Here is a tiny trained network, its code and every weight. The questions are about switching its units off for an input and a class, where a switched-off unit gives its printed mean instead of its output.

import numpy as np


def w(rows, s, z=0):
    codes = np.array(rows[::2]) - 128.0
    scale = np.full(codes.shape[1], s)
    scale[-1] = z or s
    return codes * scale


def norm(h):
    return h / np.sqrt((h * h).mean(-1, keepdims=True) + 1e-5)


def f(y):
    return np.maximum(y, 0)


def log_softmax(a):
    a = a - a.max(-1, keepdims=True)
    return a - np.log(np.exp(a).sum(-1, keepdims=True))


def net(x, mask):
    res = np.array(x, float).reshape(1, 4) / 4 @ E
    u = 0
    for l in range(4):
        y = f(norm(res) @ A[l][:, :-1].T + A[l][:, -1])
        res = res + np.where(mask[u : u + 5], y, B[l][:, -1]) @ B[l][:, :-1]
        u += 5
    return log_softmax(norm(res)[-1] @ U[:, :-1].T + U[:, -1])


A, B = {}, {}
E = w([
[33,3,148,114,91,52],'x0',
[116,125,168,209,130,139],'x1',
[23,150,116,63,135,232],'x2',
[109,85,15,176,134,176],'x3',
],0.0067)
A[0] = w([
[145,86,40,132,146,140,21],'0.n0',
[176,204,176,126,54,152,107],'0.n1',
[134,111,51,11,198,64,73],'0.n2',
[254,64,84,132,122,81,3],'0.n3',
[140,171,36,28,178,45,39],'0.n4',
],0.0065,0.0057)
B[0] = w([
[159,114,44,150,221,142,169],'0.n0',
[148,55,97,80,125,168,251],'0.n1',
[88,128,176,199,75,227,230],'0.n2',
[70,203,72,122,96,107,209],'0.n3',
[165,94,251,203,29,186,190],'0.n4',
],0.011,0.0023)
A[1] = w([
[168,208,182,88,250,1,4],'1.n0',
[150,43,233,252,19,236,84],'1.n1',
[163,184,218,30,74,98,56],'1.n2',
[168,121,28,187,250,158,54],'1.n3',
[221,180,104,189,58,43,51],'1.n4',
],0.0067,0.0038)
B[1] = w([
[66,136,75,155,179,65,146],'1.n0',
[128,155,232,105,109,248,254],'1.n1',
[108,117,143,118,240,73,188],'1.n2',
[92,53,182,151,176,95,196],'1.n3',
[146,234,85,117,55,128,186],'1.n4',
],0.011,0.0057)
A[2] = w([
[242,162,52,139,211,178,114],'2.n0',
[130,252,143,147,138,197,1],'2.n1',
[118,73,175,38,159,28,121],'2.n2',
[96,2,73,211,101,153,240],'2.n3',
[33,208,144,49,181,160,166],'2.n4',
],0.0074,0.00068)
B[2] = w([
[129,20,119,27,117,103,209],'2.n0',
[142,141,159,103,78,131,238],'2.n1',
[254,67,60,163,116,160,201],'2.n2',
[180,126,144,81,209,130,232],'2.n3',
[94,168,71,123,203,62,255],'2.n4',
],0.011,0.0052)
A[3] = w([
[55,93,134,86,131,143,241],'3.n0',
[128,173,85,150,129,8,131],'3.n1',
[195,130,158,203,89,194,175],'3.n2',
[144,52,170,60,125,140,255],'3.n3',
[170,110,129,86,137,128,14],'3.n4',
],0.011,0.0042)
B[3] = w([
[205,201,25,147,56,110,206],'3.n0',
[153,197,25,100,211,78,165],'3.n1',
[79,199,71,76,42,246,181],'3.n2',
[211,68,255,147,24,72,254],'3.n3',
[93,24,165,102,130,154,149],'3.n4',
],0.007,0.011)
U = w([
[142,172,194,90,51,194,208],'0',
[184,51,150,60,59,75,196],'1',
[100,236,27,95,123,64,190],'2',
[208,59,158,114,193,73,174],'3',
[148,154,147,124,97,127,160],'4',
[17,121,181,250,236,112,2],'5',
[15,111,159,242,183,102,2],'6',
[75,122,151,208,196,123,2],'7',
],0.013,0.0089)

Each question gives the input, the list of numbers given to net, and the class t.
The units are the neurons (one row each of A and B). Each row of codes is followed by its name. A weight is (code - 128) times the scale printed after its matrix; where a second scale follows, it is the last column's (A, B and U).
mask holds one flag per neuron, layer by layer. A switched-off neuron (its flag False) gives its mean, the last column of its row in B, instead of its output. The means were averaged over made-up inputs and are rounded, as every weight is.
A unit's drop is (log p(t) with every unit on - log p(t) with that unit switched off) / (log p(t) with every unit on - log p(t) with every unit switched off).
The circuit of an input: a set's keep is (log p(t) with only the set's units on - log p(t) with every unit switched off) / (log p(t) with every unit on - log p(t) with every unit switched off). Starting from the 12 units with the biggest drops (on a tie, the unit counted first), units are removed one at a time, each time the one whose removal leaves the highest keep (on an exact tie, the one counted first), for as long as the keep stays at least 0.8.
units of the circuit, in order: the units of the circuit, biggest drop first
most important unit: the unit with the biggest drop
k most important neurons: the k neurons with the biggest drops, biggest first
top k neurons in layer l: the k neurons of layer l with the biggest drops, biggest first
input [-6,-6,8,0], class 2: units of the circuit, in order -> [2.n4]
input [-6,5,5,5], class 1: units of the circuit, in order -> [0.n2, 2.n0, 1.n1]
input [-2,5,-6,-3], class 2: top 2 neurons in layer 3 -> [3.n3, 3.n1]
input [5,-3,-7,-8], class 3: top 2 neurons in layer 2 -> [2.n2, 2.n4]
input [6,5,7,7], class 2: top 3 neurons in layer 3 -> [3.n0, 3.n4, 3.n3]
input [5,-8,5,4], class 0: units of the circuit, in order -> [0.n2, 2.n0]
input [-2,3,-4,-8], class 3: units of the circuit, in order -> [1.n2, 1.n0]
input [-3,0,-3,4], class 3: top 4 neurons in layer 2 -> [2.n0, 2.n1, 2.n4, 2.n3]
input [5,5,8,3], class 2: top 2 neurons in layer 0 -> [0.n4, 0.n2]
input [5,2,-4,-8], class 3: 2 most important neurons -> [1.n0, 1.n2]
input [-7,3,-1,2], class 1: 4 most important neurons -> [2.n0, 0.n2, 0.n4, 1.n1]
input [-6,0,-5,3], class 1: 2 most important neurons -> [2.n0, 1.n1]
input [-2,1,5,-7], class 3: 3 most important neurons -> [2.n2, 1.n2, 0.n1]
input [3,5,-5,2], class 0: most important unit -> 2.n4
input [-5,3,4,1], class 1: 4 most important neurons -> [0.n2, 0.n4, 1.n1, 2.n0]
input [-5,1,7,5], class 2: 2 most important neurons -> [2.n4, 0.n1]
input [2,3,-4,3], class 2: 3 most important neurons -> [0.n3, 0.n2, 0.n4]
input [0,2,-3,4], class 3: 3 most important neurons -> [0.n0, 2.n3, 1.n3]
input [-6,0,-2,-4], class 1: 2 most important neurons -> [0.n1, 2.n0]
input [4,8,-7,-2], class 0: 2 most important neurons -> [1.n1, 2.n4]
input [5,5,-3,1], class 0: units of the circuit, in order -> [1.n1]
input [-3,6,-6,-3], class 0: 2 most important neurons -> [0.n1, 2.n4]
input [-3,-5,-8,6], class 2: 2 most important neurons -> [0.n3, 1.n4]
input [-8,-7,-1,6], class 1: 2 most important neurons -> [2.n0, 1.n1]
input [3,-5,5,7], class 3: 2 most important neurons -> [2.n3, 0.n0]
input [-5,-4,6,0], class 2: top 3 neurons in layer 2 -> [2.n4, 2.n2, 2.n3]
input [5,2,3,-8], class 3: most important unit -> 2.n2
input [0,7,8,-5], class 2: top 2 neurons in layer 2 -> [2.n4, 2.n0]
